(in the rows, 128 means zero)
Each row has two labels, one from each of two sets.
[107 123 144 129 139 128 117 133 118 123 137 137 140 134 129 126 125 103
 124 148 134 154 121 117 122 166 149  87 132 130 121 158 122 130 133  48
 172 129 129 116 137 139 115 134 135 113 125]
<13>/Ph
[120 126 122 129 133 133 115 135 136 130 133 111 132 130 161 132 130 136
  99 134  91 167 120 118 131 119 148  98 125 147 123 138 163 125 134  98
 117 128 121 128 127 142 143 134 141 149 123]
<16>/QD
[134 130 148 125 133 124 139 102 141 143 126 128 119 126 124 114 120 190
 126 133 137 200 119 133 121 160 133 153 151 120 128 144  89 126 140  40
 177 125 125 134 135 150 183 142 131 119 109]
<13>/QD
[126 118 115 120 121 127 109 126 137 134 130 109 121 124 141 135 120 138
  98 126  82 180 120 102 132 117 149 125 128 153 121 164 138 132 128  91
 109 121 100 136 126 143 153 126 140 144 118]
<16>/QD
[127 126 131 141 142 127 146 116 108 141 136 129 156 132 132 110 136  88
 143 126 171 138 112  99 119 170 134 124 121 127 123 161 120 132 131  73
 134 114 126 125 130 147 123 131 120 126 142]
<13>/Ph
[120 133 146 128 139 124 127 120 138 125 142 134 124 138 116 125 119 186
 120 140 126 168 119 116 121 165 151 130 132 138 126 148 122 121 142  60
 144 133 104 129 125 144 183 143 132 121 118]
<13>/QD
[128 124 116 124 138 134 115 131 125 119 142 127 133 130 145 133 134 122
  99 136 113 153 121  95 130 140 151  96 112 152 121 166 148 133 125  90
 121 121 110 137 119 172 129 133 145 137 126]
<16>/Ph
[133 127 145 132 127 118 146 104 123 140 123 137 139 133 113 126 138 106
 133 132 194 171 120 122 125 128 115 136 145 118 126 131  91 131 127  43
 157 115 130 114 132 140 150 132 125 125 138]
<13>/QD
[113 126 122 134 132 133 120 121 102 140 123 137 140 119 127 118 130 128
 144 121 127  98 123  98 124 154 148 180 116 122 125 132 137 127 133 163
 129 117 117 128 131 131 117 117 137 128 131]
<13>/Ph
[104 126 167 152 136 126 130 120 138 142 133 137 138 134 120 120 118 131
 140 139 127 168 128 137 114 164 134 113 138 125 126 138 139 124 143  73
 161 134 133 115 128 143 150 149 119 127 111]
<13>/Ph
[125 128 140 132 152 121 147 118 120 144 135 123 132 132 138 114 125 177
 122 134 131 154 116 116 122 168 140 152 123 132 120 142 122 125 140  61
 129 125 114 131 129 149 180 143 128 133 117]
<13>/QD
[123 129 167 128 120 112 134 103 145 128 121 140 115 145  83 134 126 151
 125 134 160 199 125 110 116 137 139 133 154 129 123 160  75 125 134   4
 160 128 104 122 132 145 198 141 120 110 121]
<13>/QD
[149 130 120 122 120 129 129 106 134 133 138 153 145 127  97 124 134 100
 147 132 178 156 123 101 124 162 120 118 138 123 134 159 111 142 132 126
 148 112 126 132 128 140 120 133 133 125 135]
<13>/Ph
[140 128 133 131 135 121 145 111 133 129 133 138 126 136 116 133 133 125
 127 134 171 160 119 115 126 144 134 107 124 135 122 149 105 124 117  81
 140 115 117 138 129 142 147 129 120 116 137]
<13>/QD
[132 136 142 134 137 129 142 115 146 133 132 130 132 136 123 119 119 181
 131 144 130 165 120 134 124 164 136 122 132 132 127 129 140 118 142 109
 148 137 124 132 127 146 165 144 125 123 113]
<13>/QD

Each row has two labels, one from each of two sets.
[ 85 133 135 109 135 114 129 114 173 150 168 115 127 115  90 139 112 104
 141 112 142 169 119 120 171 138 143  64 126  84 156 154 137 133 129 120
 155 110 119 143  86 149 158 129 123 135 133]
ZN/<47>
[ 75 124 112  96 133 143 129 131 166 134 112 150 103 129  78 141  94 111
 153 133 132 168 110 100  81 150 130 132 116 156 154 170 143 128 126 124
 172 153 169 126 107 137 113 125  98 141 148]
Tb/<47>
[120 133 120 115 106 113 124 110 114 153 132  71 173 128 156 149 135 143
 121 123 118 120 153 139 152 117 139 101 123  34 128  95 115 125 117 119
  99 119 136 143 111 131  90 135 154 134 123]
Nb/<51>
[124 110 118 109 124 129 177 116 161 137 122 103 133 157 158 125 137 116
 114 132 117 125 158 135 150 142 121 161 122 109 100  78 131 157 134 143
  85 133 103 148 114 126 144 144 150 120 118]
Nb/<51>
[104 133 110 122 106 131 170 115 160 145 125 121 129 130 134 130 116 120
 133 131  79 141 132 118 117 116 161 169 134 128 135 105 149 140 142 139
 120 129  99 160 108 118 144 167 160 141 128]
Tb/<51>
[123 117 112 103 134 147 172 127 136 118 125 136 144 132 139 168 134 137
 140 124 110 152 148 139 139 127 150 154 112 129 123 125 132 144 141 109
 113 146 175 126 117 120 163 146 130 131 187]
Tb/<51>
[101 121 121  62 131 142  90 132 146 154 126 148 118 125 135 127 123 114
 128 146 133 128 156 114  89 133 174 139 126  94 146 128 147 127 138 133
 136 132 131 133 117 112  81 126 126 139 124]
BZ/<47>
[ 87 130 143  98 128  91 110 134 169 149 136 127 120 125 141 134 138 111
 140 127 138 150 149 113 119 127 163 103 122  23 139 137 149 123 147 136
 144  97 105 135 101 126  89 108 110 122 124]
Nb/<47>
[130 132 117  87 130 142 171 109 125 120 124 150 120 137 138 107 118 134
 122 243 128 138 122 149 136 123 132 183 108 141 131 105 138 151 138 141
 119 149  85 147 129 117 162 152 141 130 169]
BZ/<51>
[122 130 129 103 135 119 124 118 163 130 106 127  86 118 143 133 113 113
 137 151 130 135 161 130  78 144 204 138 122  89 170 137 145 111 131 121
 132 124 143 145 119 120  75 137 143 144 128]
BZ/<47>
[108 135 111  83 127 129 188 113 154 153 138 128 104 116 113 148 122 101
 126 142 121 152 156 108 109 146 133 155 110 103 141 146 159 133 137 125
 128 145 134 132 125 118 120 155 119 135 140]
BZ/<51>
[129 131 109  91 120 149 171 109 141 128 125 116 135 139 117 147 130 153
 119 138 140 135 164 129 108 147 128 170 113 103 123  93 145 136 124 123
 116 158 105 153 113 117 145 147 149 142 127]
Tb/<51>
[ 67 108 120 105 119 124 126 120 162 169 160 121 141 131  91 212 144 108
 138 133 161 136 126 153 124 124 154 127 110  83 150 133 159 119 126 120
 175 128 143 169  95 151 100 114 138 132 122]
LQ/<47>
[ 73 139 130  89 135 162 112 103 172 144 150 126 139 149  97 139  85 126
 134 122 152 161 158  93 126 118 120 154 126 114 151 136 151 146 140 116
 167 167 137 156  88 135 133 132 142 127 125]
Tb/<47>
